Here is a tiny trained network, its code and every weight. The questions are about switching its units off for an input and a class, where a switched-off unit gives its printed mean instead of its output.

import numpy as np


def w(rows, s, z=0):
    codes = np.array(rows[::2]) - 128.0
    scale = np.full(codes.shape[1], s)
    scale[-1] = z or s
    return codes * scale


def norm(h):
    return h / np.sqrt((h * h).mean(-1, keepdims=True) + 1e-5)


def f(y):
    return np.maximum(y, 0)


def log_softmax(a):
    a = a - a.max(-1, keepdims=True)
    return a - np.log(np.exp(a).sum(-1, keepdims=True))


def net(x, mask):
    res = np.array(x, float).reshape(1, 8) / 4 @ E
    u = 0
    for l in range(2):
        y = f(norm(res) @ A[l][:, :-1].T + A[l][:, -1])
        res = res + np.where(mask[u : u + 12], y, B[l][:, -1]) @ B[l][:, :-1]
        u += 12
    return log_softmax(norm(res)[-1] @ U[:, :-1].T + U[:, -1])


A, B = {}, {}
E = w([
[139,76,219,132,165,152,159],'x0',
[161,150,210,206,104,92,127],'x1',
[88,108,130,191,255,83,101],'x2',
[100,42,160,58,134,91,80],'x3',
[156,61,139,56,88,61,99],'x4',
[215,92,113,143,101,207,87],'x5',
[59,169,214,46,101,133,84],'x6',
[9,165,111,179,80,179,137],'x7',
],0.009)
A[0] = w([
[184,127,113,12,23,140,108,145],'L0N0',
[122,97,228,180,100,158,193,42],'L0N1',
[47,128,93,178,125,75,147,78],'L0N2',
[82,188,100,175,106,185,136,1],'L0N3',
[83,96,98,211,229,118,160,6],'L0N4',
[173,12,122,119,202,115,110,76],'L0N5',
[163,140,240,174,113,142,158,117],'L0N6',
[209,150,75,128,187,168,180,116],'L0N7',
[168,163,75,202,94,224,135,88],'L0N8',
[109,181,163,83,111,72,108,142],'L0N9',
[85,196,138,148,97,131,97,61],'L0N10',
[43,176,154,75,170,159,144,47],'L0N11',
],0.011,0.0062)
B[0] = w([
[164,164,95,62,80,75,204,254],'L0N0',
[118,209,187,138,123,126,130,178],'L0N1',
[102,68,93,103,121,84,183,201],'L0N2',
[145,48,131,156,156,185,127,175],'L0N3',
[153,115,110,44,57,84,174,222],'L0N4',
[105,57,146,152,164,246,96,217],'L0N5',
[145,213,164,132,108,124,114,212],'L0N6',
[197,135,98,185,128,94,125,222],'L0N7',
[134,18,80,137,165,148,122,239],'L0N8',
[137,105,131,132,163,192,121,193],'L0N9',
[131,86,151,119,175,171,113,168],'L0N10',
[150,141,162,180,155,84,108,189],'L0N11',
],0.012,0.0068)
A[1] = w([
[45,134,147,122,194,57,88,2],'L1N0',
[143,70,116,131,195,171,56,55],'L1N1',
[166,146,136,208,143,114,130,71],'L1N2',
[175,103,117,74,59,194,87,34],'L1N3',
[112,95,90,190,153,226,77,30],'L1N4',
[111,73,167,48,157,105,75,109],'L1N5',
[82,233,103,51,89,167,165,70],'L1N6',
[62,140,153,145,188,137,38,81],'L1N7',
[103,135,75,217,81,254,132,26],'L1N8',
[75,131,96,27,113,188,111,34],'L1N9',
[245,94,87,170,80,90,125,166],'L1N10',
[48,129,62,104,114,72,124,28],'L1N11',
],0.01,0.0042)
B[1] = w([
[106,36,84,161,163,105,144,155],'L1N0',
[58,156,125,201,185,192,140,191],'L1N1',
[98,140,99,41,75,136,109,166],'L1N2',
[135,174,39,111,48,129,140,166],'L1N3',
[42,97,217,172,219,147,78,190],'L1N4',
[138,115,77,108,165,203,162,173],'L1N5',
[75,75,134,125,185,254,99,175],'L1N6',
[249,146,142,205,160,215,106,165],'L1N7',
[118,43,142,157,244,157,105,175],'L1N8',
[60,102,194,75,116,184,157,161],'L1N9',
[188,177,79,210,200,110,65,254],'L1N10',
[81,171,229,134,60,131,113,161],'L1N11',
],0.0086)
U = w([
[249,170,40,146,107,103,143,143],'0',
[146,237,245,153,115,146,95,106],'1',
[110,168,129,136,67,120,40,2],'2',
[132,63,130,188,212,191,111,166],'3',
[49,148,125,139,100,31,158,61],'4',
[98,97,114,10,87,170,160,177],'5',
],0.017,0.0098)

Each question gives the input, the list of numbers given to net, and the class t.
The units are the neurons (one row each of A and B). Each row of codes is followed by its name. A weight is (code - 128) times the scale printed after its matrix; where a second scale follows, it is the last column's (A, B and U).
mask holds one flag per neuron, layer by layer. A switched-off neuron (its flag False) gives its mean, the last column of its row in B, instead of its output. The means were averaged over made-up inputs and are rounded, as every weight is.
A unit's drop is (log p(t) with every unit on - log p(t) with that unit switched off) / (log p(t) with every unit on - log p(t) with every unit switched off).
The circuit of an input: a set's keep is (log p(t) with only the set's units on - log p(t) with every unit switched off) / (log p(t) with every unit on - log p(t) with every unit switched off). Starting from the 12 units with the biggest drops (on a tie, the unit counted first), units are removed one at a time, each time the one whose removal leaves the highest keep (on an exact tie, the one counted first), for as long as the keep stays at least 0.8.
units of the circuit, in order: the units of the circuit, biggest drop first
unit that matters most: the unit with the biggest drop
k most important neurons of layer l: the k neurons of layer l with the biggest drops, biggest first
drop of u: that unit's drop, to one decimal
input [-7,-5,1,-6,3,-8,-5,2], class 4: units of the circuit, in order	(L1N11 L0N2)
input [6,-7,-6,-2,6,8,-5,3], class 0: units of the circuit, in order	(L0N0 L1N10)
input [-4,-4,6,-4,5,-3,3,4], class 4: unit that matters most	L0N2
input [-8,4,0,-8,5,-8,-1,-1], class 4: units of the circuit, in order	(L0N7 L1N11 L0N2)
input [8,-6,-7,-6,-1,0,5,-4], class 0: 2 most important neurons of layer 0	(L0N0 L0N5)
input [7,-2,0,-7,-3,4,4,-6], class 0: units of the circuit, in order	(L0N7 L1N4)
input [5,-1,0,8,-7,7,6,-2], class 1: units of the circuit, in order	(L0N8 L0N6 L1N8)
input [8,-2,-3,-3,7,-1,-4,5], class 1: units of the circuit, in order	(L0N1 L0N8)
input [1,6,4,4,-8,-5,2,-4], class 1: units of the circuit, in order	(L0N6 L0N8)
input [6,7,-7,-5,7,-1,-8,7], class 1: 3 most important neurons of layer 0	(L0N1 L0N6 L0N7)
input [-7,-2,8,5,7,-7,6,7], class 3: 4 most important neurons of layer 0	(L0N0 L0N9 L0N4 L0N11)
input [-7,7,-2,-3,3,-7,4,-6], class 1: 2 most important neurons of layer 0	(L0N8 L0N7)
input [8,4,-2,1,-8,0,-1,2], class 1: 2 most important neurons of layer 0	(L0N1 L0N6)
input [-3,-4,4,3,8,-1,2,2], class 5: unit that matters most	L0N0
input [-5,7,1,3,0,-8,-5,-3], class 4: 3 most important neurons of layer 0	(L0N7 L0N2 L0N8)
input [-6,-7,8,8,-3,3,-3,7], class 5: 2 most important neurons of layer 0	(L0N4 L0N2)
input [4,-1,-7,-3,3,0,-4,6], class 0: 2 most important neurons of layer 0	(L0N0 L0N5)
input [4,-5,-7,3,0,0,-5,-6], class 0: 2 most important neurons of layer 0	(L0N0 L0N7)
input [3,6,6,-4,-4,-7,5,2], class 1: 2 most important neurons of layer 0	(L0N6 L0N8)
input [6,-2,-6,-1,3,7,1,8], class 5: units of the circuit, in order	(L0N0)
input [-1,-7,0,-5,-2,-1,0,-7], class 0: drop of L1N9	0.0
input [2,-8,5,-4,4,-7,0,6], class 4: drop of L0N11	0.4
input [-3,2,3,3,5,-4,-5,2], class 5: drop of L0N8	0.1
input [1,0,6,3,-6,0,-6,1], class 0: drop of L0N4	1.4
input [6,6,-8,4,-3,3,-1,-4], class 1: 2 most important neurons of layer 0	(L0N1 L0N6)
